(in the rows, 128 means zero)
Here are made-up objects, facts about them, and rows of numbers that follow some of those facts. Name the object behind each unnamed row.

Some rows with their names:
tatrus: [116 142 129 117 131 154 131  98 117  98 125 123 130 125 131 140 138 112
 115 107 161 123 116  98 137 140]
tukel: [151 121 112 134 137  88 101 123 121 138 145 122 151 135 137 117 128 100
 105 124 125 113 151 126 125 114]
kudros: [134 120 120 120 126 115 105 114 122 115 137 131 146 123 137 120 146 104
 113 113 123 116 143 105 134 121]
zokeflik: [137 120 128 156 125  79 103 153 130 133 145 128 139 107 124 111 133 114
 125 106 117 136 122 136 131 135]
stuskur: [128 136 123 110 121 121 105 120 125 124 117 127 145 118 122 120 135  86
 124 104 124 118 143 111 116 101]
loru: [110 138 124 125 123 154 145 100 108  78 139  86 125 128 154 141 142 120
 118 124 150  98 105 127 142 142]
klafen: [ 98 101 140 146 123 115 105 113 132 110 143 140 143 146 128 124 128 144
 106 120 142 118 126 117 137 158]
ripas: [139 118 124 125 129 112 108 110 119 116 138 135 146 131 142 115 146 112
 115 115 126 108 142 102 137 126]
flofli: [ 89 122 133 126  95 140  95 119 133 114 142 154 124 120 142 154 126 151
 132 110 159 107 138  71 139 124]
steki: [137 120 124 116 130 119 105 105 121 119 138 130 144 123 143 117 138 109
 116 110 124 111 144 106 133 123]
trutubrer: [151 128 122 118 128 117 110 120 116 124 138 126 140 117 144 118 134 122
 114 119 123 117 147 105 144 121]
gimokol: [ 84 135 108 140  70 162  65  91 116  87 139 153 115  81 180 187 158 120
 129  95 162  65 107  77 125 100]
poska: [105 120 137 126 143 131 131 202 138  78 140 159 136 125 135 148 110  88
  85 114 119 136 130 142 145 120]
klosemim: [103 125 136 123 101 139 103 127 130 110 138 142 124 117 144 158 132 132
 133 104 154 101 132  85 136 121]
stegrogak: [ 99 112 154 118 129 152 120 100 135  75 120 104 116  93 117 109 155 131
 149  77  96 160 134 108 149 162]
drolem: [138 116 152 120 128 163 118 107 116  74 110 141 120  89 117 111 148 113
 127  72 126 142 103  99 146 164]
napu: [140 124 122 117 128 116 105 116 122 120 134 134 144 127 138 119 145 103
 113 115 119 117 142 105 136 123]

There are 3 kinds of fact about the objects: μ, κ, π.
μ: uses; κ: hangs directly under; π: refers to
(biza, μ, zoplek); (bogil, μ, sofim); (bradrus, μ, zodra); (broklapu, μ, trabil); (broklapu, μ, flufi); (broklapu, μ, pladel)
(broklapu, μ, loste); (broklapu, μ, zituko); (bruple, μ, druko); (bupla, μ, sofim); (bupla, μ, sestum); (bupla, μ, flarupok)
(deflom, μ, tustes); (digo, μ, gimokol); (digo, μ, zoplek); (digo, μ, flezul); (digo, μ, plaruk); (dosur, μ, lugru)
(dosur, μ, drolem); (dravege, μ, flezul); (dravege, μ, flitrim); (dreri, μ, stumol); (dreri, μ, nefozus); (fati, μ, bretapi)
(flagom, μ, skuple); (flastopok, μ, stoplos); (flastopok, μ, plista); (flastopok, μ, gramum); (flastopok, μ, fidon); (fledem, μ, skulen)
(genul, μ, bogror); (genul, μ, kidrom); (genul, μ, pleram); (ginis, μ, bogror); (ginis, μ, pligikle); (godo, μ, klosemim)
(godo, μ, fliplel); (godo, μ, flezul); (grapas, μ, drolem); (grapas, μ, luvetra); (gratros, μ, stegrogak); (gratros, μ, grake)
(gratros, μ, niva); (gratros, μ, skeskem); (grazom, μ, stegrogak); (grazom, μ, drapam); (grazom, μ, stuflo); (gropiplo, μ, skeplem)
(gropiplo, μ, dutrer); (grosin, μ, ploflo); (grosin, μ, stiskuzi); (grustir, μ, druko); (kapuske, μ, mibron); (kapuske, μ, gastim)
(kiplodra, μ, nutes); (kleflos, μ, dribi); (klefus, μ, soskan); (klefus, μ, grigi); (klimur, μ, leposku); (klinu, μ, drolem)
(klomir, μ, zezon); (klomir, μ, zabak); (klomir, μ, tatrus); (klomir, μ, grigi); (leli, μ, kletel); (leli, μ, flufi)
(leli, μ, zoloton); (leli, μ, soskan); (mepa, μ, niva); (migrode, μ, stegrogak); (migrode, μ, drudras); (paras, μ, drolem)
(paras, μ, leposku); (paras, μ, stuflo); (patre, μ, druko); (peklu, μ, skiru); (peklu, μ, zituko); (pevono, μ, trezok)
(pevono, μ, klozesom); (pevono, μ, steklu); (pevono, μ, ploguk); (pevono, μ, dribi); (plirabru, μ, klozesom); (plirabru, μ, druko)
(plirabru, μ, potrebu); (plirabru, μ, drapam); (plirabru, μ, gafel); (plirabru, μ, laba); (plokos, μ, flumi); (pofil, μ, gimokol)
(pofil, μ, tegol); (pofil, μ, flofli); (pofil, μ, grubizek); (pofil, μ, fidon); (poflu, μ, naflus); (poflu, μ, pladel)
(rarel, μ, zoloton); (rarel, μ, stiskuzi); (rarel, μ, loru); (rebrer, μ, buflak); (rodonum, μ, lugru); (rodonum, μ, stedro)
(sarifir, μ, sofim); (sarifir, μ, tustes); (sedur, μ, mibron); (sedur, μ, fluker); (sedur, μ, zoplek); (sedur, μ, neful)
(sivor, μ, tobrudre); (sivor, μ, trabil); (skurezak, μ, plileflo); (skurezak, μ, skabugri); (tikam, μ, ploflo); (tikam, μ, galem)
(tikam, μ, butubra); (tostil, μ, padrefik); (tostil, μ, drudras); (traki, μ, dredru); (traki, μ, bibor); (tukel, μ, tatrus)
(tukel, μ, plebrapon); (vuflan, μ, sofim); (vuflan, μ, stedro); (vuklar, μ, pladel); (vuklar, μ, druklur); (vuklar, μ, beplel)
(zanel, μ, ploguk); (zanel, μ, grifem); (zanel, μ, tratrer); (zodel, μ, loru); (zodel, μ, plusodru); (zokabru, μ, kliros)
(zokabru, μ, steklu); (zokabru, μ, skeplem); (zokabru, μ, stase); (zokeflik, μ, grake); (zokeflik, μ, palur); (zudriflin, μ, steklu)
(zudriflin, μ, zoloton); (babobik, κ, skestasul); (beplel, κ, kleflos); (bibor, κ, bikom); (biklo, κ, bikom); (biplin, κ, kidrom)
(biza, κ, ploflo); (bogil, κ, skelo); (bradrus, κ, skuple); (bretapi, κ, grustir); (bruple, κ, flapar); (bupla, κ, luvetra)
(butubra, κ, stuskur); (dabi, κ, mastodra); (dadros, κ, bikom); (deflom, κ, skulen); (dekar, κ, broklapu); (digo, κ, padrefik)
(dosur, κ, drudras); (drapam, κ, kletel); (dredru, κ, peklu); (dregre, κ, trutubrer); (dreri, κ, grustir); (dribi, κ, sofim)
(drinagul, κ, fledem); (drolem, κ, sedur); (druklur, κ, bikom); (dutrer, κ, paras); (fakluskem, κ, flapar); (fati, κ, skestasul)
(femafu, κ, bogror); (fidon, κ, zana); (flagom, κ, trutubrer); (flarupok, κ, kletel); (flastopok, κ, grifem); (fledodrek, κ, sedur)
(flezul, κ, peklu); (flitrim, κ, gramum); (flofli, κ, ripas); (flufi, κ, gramum); (fluker, κ, kleflos); (flumi, κ, druko)
(foplol, κ, gramum); (funom, κ, drudras); (gafel, κ, grustir); (galem, κ, druko); (gani, κ, ploflo); (gastim, κ, fliplel)
(genul, κ, luvetra); (gezo, κ, buflak); (gigutrim, κ, ploflo); (gimokol, κ, drudras); (ginis, κ, nunovi); (godo, κ, nunovi)
(gokal, κ, steki); (grake, κ, skulen); (grapas, κ, zanel); (gratros, κ, fliplel); (grazom, κ, broklapu); (grigi, κ, kletel)
(griklu, κ, zoplek); (gropiplo, κ, peklu); (grosin, κ, kletel); (grubizek, κ, ripas); (kapuske, κ, nunovi); (kiklus, κ, grustir)
(kiplodra, κ, bogror); (klafen, κ, bogror); (klefus, κ, trutubrer); (klimur, κ, tobrudre); (klinu, κ, trutubrer); (klomir, κ, leposku)
(klosemim, κ, skuple); (klozesom, κ, kidrom); (kugrek, κ, druko); (laba, κ, tukel); (lebrar, κ, stumol); (leli, κ, sestum)
(loru, κ, kidrom); (loste, κ, pleram); (lovim, κ, bogror); (lugru, κ, grifem); (mepa, κ, goski); (mibron, κ, ploflo)
(migrode, κ, stuskur); (mitrar, κ, ripas); (naflus, κ, peklu); (nefozus, κ, kidrom); (neful, κ, napu); (niva, κ, paras)
(nukli, κ, drudras); (pafel, κ, trutubrer); (palur, κ, flapar); (patre, κ, nutes); (pegruzu, κ, zana); (pevono, κ, mastodra)
(pladel, κ, flapar); (plaruk, κ, skulen); (plebrapon, κ, peklu); (plebrel, κ, bikom); (pligikle, κ, zana); (plirabru, κ, kudros)
(plista, κ, plileflo); (plofi, κ, luvetra); (ploguk, κ, padrefik); (plokos, κ, grifem); (plusodru, κ, fliplel); (pofil, κ, grifem)
(poflu, κ, steki); (poska, κ, nutes); (potrebu, κ, fliplel); (rarel, κ, sedur); (rebrer, κ, ripas); (rodonum, κ, mastodra)
(sarifir, κ, levam); (sedon, κ, nutes); (sivor, κ, mastodra); (skabas, κ, mastodra); (skabugri, κ, druko); (skeplem, κ, skulen)
(skeskem, κ, broklapu); (skiru, κ, ploflo); (skurezak, κ, kleflos); (somus, κ, skestasul); (soskan, κ, flapar); (stase, κ, leposku)
(stedro, κ, levam); (stegrogak, κ, levam); (steklu, κ, sofim); (stiskuzi, κ, nutes); (stoplos, κ, kletel); (stuflo, κ, grifem)
(sutes, κ, mastodra); (tatrus, κ, kudros); (tedoplu, κ, napu); (tegol, κ, skelo); (tetil, κ, fliplel); (tikam, κ, drudras)
(tostil, κ, levam); (trabil, κ, stuskur); (traki, κ, stumol); (tratrer, κ, kleflos); (trezok, κ, kudros); (trodrek, κ, ripas)
(tustes, κ, tukel); (tutrul, κ, kliros); (vafu, κ, leposku); (veski, κ, stuskur); (viflum, κ, nunovi); (vima, κ, stumol)
(vodreflor, κ, kleflos); (vuflan, κ, paras); (vuklar, κ, nunovi); (zabak, κ, kidrom); (zatril, κ, tukel); (zegen, κ, leposku)
(zegrurum, κ, bogror); (zezon, κ, sedur); (zimun, κ, leposku); (zituko, κ, druko); (zodel, κ, grustir); (zodra, κ, stuskur)
(zokabru, κ, nutes); (zokeflik, κ, pleram); (zokik, κ, buflak); (zoloton, κ, skulen); (zudriflin, κ, plileflo); (zutron, κ, paras)
(biklo, π, dadros); (biklo, π, druklur); (biza, π, gigutrim); (deflom, π, zoloton); (dekar, π, grazom); (dreri, π, bretapi)
(fakluskem, π, bruple); (flagom, π, dregre); (flastopok, π, lugru); (flastopok, π, pofil); (flofli, π, trodrek); (funom, π, nukli)
(galem, π, zituko); (gigutrim, π, mibron); (gimokol, π, dosur); (grake, π, skeplem); (grazom, π, dekar); (grubizek, π, trodrek)
(klafen, π, kiplodra); (klozesom, π, loru); (laba, π, zatril); (loru, π, klozesom); (mitrar, π, flofli); (nukli, π, tikam)
(patre, π, poska); (plaruk, π, deflom); (ploguk, π, digo); (pofil, π, stuflo); (rarel, π, zezon); (rodonum, π, sutes)
(sivor, π, sutes); (skurezak, π, vodreflor); (somus, π, fati); (stase, π, zimun); (stase, π, zegen); (stegrogak, π, stedro)
(stiskuzi, π, poska); (stoplos, π, grosin); (tedoplu, π, neful); (tostil, π, stegrogak); (tratrer, π, fluker); (tustes, π, laba)
(zegrurum, π, klafen); (zegrurum, π, femafu); (zodel, π, gafel); (zokabru, π, stiskuzi)

Name these rows:
No name comes twice in this set of rows, the named rows included.
[135 119 137 152 142  54 108 165 141 135 150 107 131 107 119  94 165 123
 155  97  91 169 136 141 136 139] : grazom
[124 133 122 101 133 153 128  87 117  94 124 121 142 136 146 119 151 110
 117 116 144 110 139  95 138 130] : ploflo
[113 146 114 109 143 137 130  72 119 107 124 108 154 160 134 124 155  94
 104 120 155 108 136 111 124 125] : kletel
[ 81 146 128 105 130 166 169 128 130  89 106 119 151 155 125 124 141 109
 103 153 161 106 100 111 126 140] : zoloton
[ 97  91 144 145 127 119 130 143 144 100 135 136 146 147 109 122 108 146
  99 135 128 105 128  97 134 160] : femafu
[107 114 129  96  88 161  95 110 124 101 129 160 132 120 157 153 142 127
 138 109 144  83 154  47 144 105] : zoplek
[120 124 110 131 128  66 105 139 137 134 150 116 156 127 149  90 161 112
 126 142 100 120 145 142 126 108] : zanel
[ 71 123 127 116 111 142 144 118 126  72 131  87 128 107 164 105 197 132
 160 136 105 115  95 147 150 147] : klozesom
[102 130 113 153  76 102  56 111 117 148 151 155 131 104 160 150 123 135
 128 118 158  88 116 133 123 104] : biza
[133 111 132 113 125 130 107 104 120 102 123 140 137 112 136 109 152 109
 124 105 116 123 133 100 143 138] : padrefik
[100  87 143 154 130 100 125 166 144 115 142 134 149 152 109 124  99 142
  95 137 120 110 136 108 130 156] : kiplodra
[128 119 147 139 125 139 111 106 119 100 123 135 133 122 110 130 135 106
 115  81 144 125 114 101 128 157] : flarupok
[ 98 144 129 124 134 150 133  82 121  89 122 119 141 152 121 138 147 105
 108 102 173 118 114 104 126 148] : grigi
[129 165 101 155 157  73 127 122 126 147 159  90 151 154 132 129 120 108
  97 146 148 126 128 162 117 112] : leli
[120 129 127 157 129  77  73  93 132 135 162  99 119 110 132 121 134 125
 137  85 111 155 150 167 131 137] : tostil

Now the same objects, written a new way:
Some objects and their rows:
butubra: [129 123 128 130 116 128 121 114 119 138 128 121 122]
luvetra: [120 134 121 125 137 103 128 135  98 133 132 132 106]
bupla: [134 113 117 147 117 129  97 143 189  86 167 146 140]
skiru: [126 124 130 127 119 121 122 115 126 139 131 126 124]
pafel: [126 128 131 131 120 119 121 116 121 139 129 126 122]
paras: [136 160 125 127 142 124 154 174  90  86 101 165 107]
steklu: [126 125 133 128 119 127 124 115 130 138 130 121 129]
pevono: [148 138 130 125 121 165 120 151 165  86  94 138 146]
flastopok: [130 136 130 111 141 157 157 139 152 110 117 128 157]
dekar: [144  60 115 131 117 146  98 121  14 117 119 133 130]
sivor: [144 144 125 106 133 159 153 166 159  98  89 141 159]
trabil: [129 123 129 130 116 131 121 115 122 137 128 120 124]
skurezak: [135 141 140 129 142 144 157 160 152 109 124 142 153]
poflu: [137 134 138 133 126 163 131 136 154  95 124 130 145]
kapuske: [139 139 142 140 128 160 134 143 150  95 126 134 142]
mibron: [119 132 133 116 122 128 135 113 124 138 134 123 130]
skulen: [116 123 123 121 139 108 123 127 122 135 148 125 118]

Name these rows:
No name comes twice in this set of rows, the named rows included.
[114  94  93 147 124  69  72 137 175 120 207 141 114] : sofim
[124 132 133 124 135 105 148 138 125 152 129 137 135] : tratrer
[121 135 125 102 141 145 162 149 169 104 147 142 162] : deflom
[131 130 111 118 130 108 108 146 126 124 109 133 116] : mastodra
[138 136 134 127 136 158 153 151 146 108 116 132 152] : flagom
[144 144 114 110 129 136 147 175 154  93  94 160 147] : rodonum
[130 138 121 108 117 120 125 131 131 131 101 136 128] : sutes
[132 152 138 135 145 181 125 119 109  97  95 127 125] : plirabru
[121 134 123 119 120 102 126 116 112 137 121 140 114] : lugru
[119 118 115 116 128 104 137 132 143 145 150 133 138] : tustes
[127 144 142 138 152 142 138 158 147  93 143 135 138] : kleflos

